Here is a tiny trained network, its code and every weight. The questions are about switching its units off for an input and a class, where a switched-off unit gives its printed mean instead of its output.

import numpy as np


def w(rows, s, z=0):
    codes = np.array(rows[::2]) - 128.0
    scale = np.full(codes.shape[1], s)
    scale[-1] = z or s
    return codes * scale


def f(y):
    return np.maximum(y, 0)


def log_softmax(a):
    a = a - a.max(-1, keepdims=True)
    return a - np.log(np.exp(a).sum(-1, keepdims=True))


def net(x, mask):
    res = np.array(x, float).reshape(1, 2) / 4 @ E
    y = f(res @ A[0][:, :-1].T + A[0][:, -1])
    res = res + np.where(mask, y, B[0][:, -1]) @ B[0][:, :-1]
    return log_softmax(res[-1] @ U[:, :-1].T + U[:, -1])


A, B = {}, {}
E = w([
[205,147,174,89,68,250,69,132,184,168,158],'x0',
[123,65,119,175,204,170,87,59,111,113,83],'x1',
],0.016)
A[0] = w([
[120,63,111,147,248,160,123,36,124,136,114,99],'N1',
[152,138,146,121,107,207,127,120,132,147,159,82],'N2',
[143,185,127,104,34,62,173,184,140,151,156,65],'N3',
[96,165,82,115,139,108,132,97,155,129,130,117],'N4',
[165,134,123,113,68,228,105,150,144,129,120,104],'N5',
[145,101,138,115,191,165,109,79,145,126,114,87],'N6',
[132,130,127,124,122,117,134,125,128,139,130,249],'N7',
[114,123,150,132,152,69,149,136,103,110,133,80],'N8',
[121,69,128,154,216,179,119,55,115,145,126,87],'N9',
[108,102,108,137,197,29,158,134,122,147,150,92],'N10',
[116,104,138,137,192,151,103,110,118,117,127,176],'N11',
[115,215,132,110,12,25,163,239,122,142,168,130],'N12',
[115,119,129,135,166,4,150,130,120,114,93,114],'N13',
],0.014,0.017)
B[0] = w([
[155,108,124,127,133,120,101,144,136,106,90,234],'N1',
[88,155,103,136,100,135,100,102,91,146,139,189],'N2',
[132,96,114,127,104,131,88,128,107,118,67,198],'N3',
[104,129,121,120,137,157,118,134,125,141,126,148],'N4',
[106,150,119,120,102,152,102,118,120,162,171,221],'N5',
[141,123,115,123,104,117,89,143,123,109,96,179],'N6',
[120,124,168,159,255,106,253,157,201,75,237,205],'N7',
[112,134,105,119,105,147,94,117,101,141,138,168],'N8',
[130,104,113,128,110,111,123,113,110,127,71,211],'N9',
[113,149,115,116,87,155,99,115,111,159,155,207],'N10',
[132,126,133,139,146,122,146,152,161,87,128,200],'N11',
[154,106,119,138,139,112,114,135,143,92,77,250],'N12',
[113,159,131,129,100,152,108,111,125,157,170,222],'N13',
],0.031,0.026)
U = w([
[146,67,125,137,142,104,104,150,134,89,19,52],'0',
[74,206,123,119,88,167,96,94,97,184,190,100],'1',
[129,122,179,149,249,95,218,175,187,96,201,254],'2',
[129,146,170,110,150,109,172,129,113,168,127,87],'3',
],0.013,0.0075)

Each question gives the input, the list of numbers given to net, and the class t.
The units are the neurons (one row each of A and B). Each row of codes is followed by its name. A weight is (code - 128) times the scale printed after its matrix; where a second scale follows, it is the last column's (A, B and U).
mask holds one flag per neuron, in row order. A switched-off neuron (its flag False) gives its mean, the last column of its row in B, instead of its output. The means were averaged over made-up inputs and are rounded, as every weight is.
A unit's drop is (log p(t) with every unit on - log p(t) with that unit switched off) / (log p(t) with every unit on - log p(t) with every unit switched off).
most important unit: the unit with the biggest drop
top k neurons: the k neurons with the biggest drops, biggest first
drop when u is switched off: that unit's drop, to one decimal
input [4,-5], class 0: most important unit => N12
input [-3,3], class 2: top 3 neurons => (N3 N12 N5)
input [-2,3], class 2: top 2 neurons => (N3 N12)
input [4,-1], class 1: top 4 neurons => (N5 N11 N2 N12)
input [8,-8], class 0: top 2 neurons => (N12 N3)
input [5,4], class 1: top 2 neurons => (N12 N5)
input [3,-1], class 2: top 2 neurons => (N10 N13)
input [-7,-5], class 1: top 2 neurons => (N13 N10)
input [-3,1], class 2: top 2 neurons => (N5 N2)
input [3,-3], class 2: drop when N13 is switched off => 0.2
input [-5,2], class 1: drop when N10 is switched off => 0.0
input [-3,-2], class 2: drop when N2 is switched off => 0.3
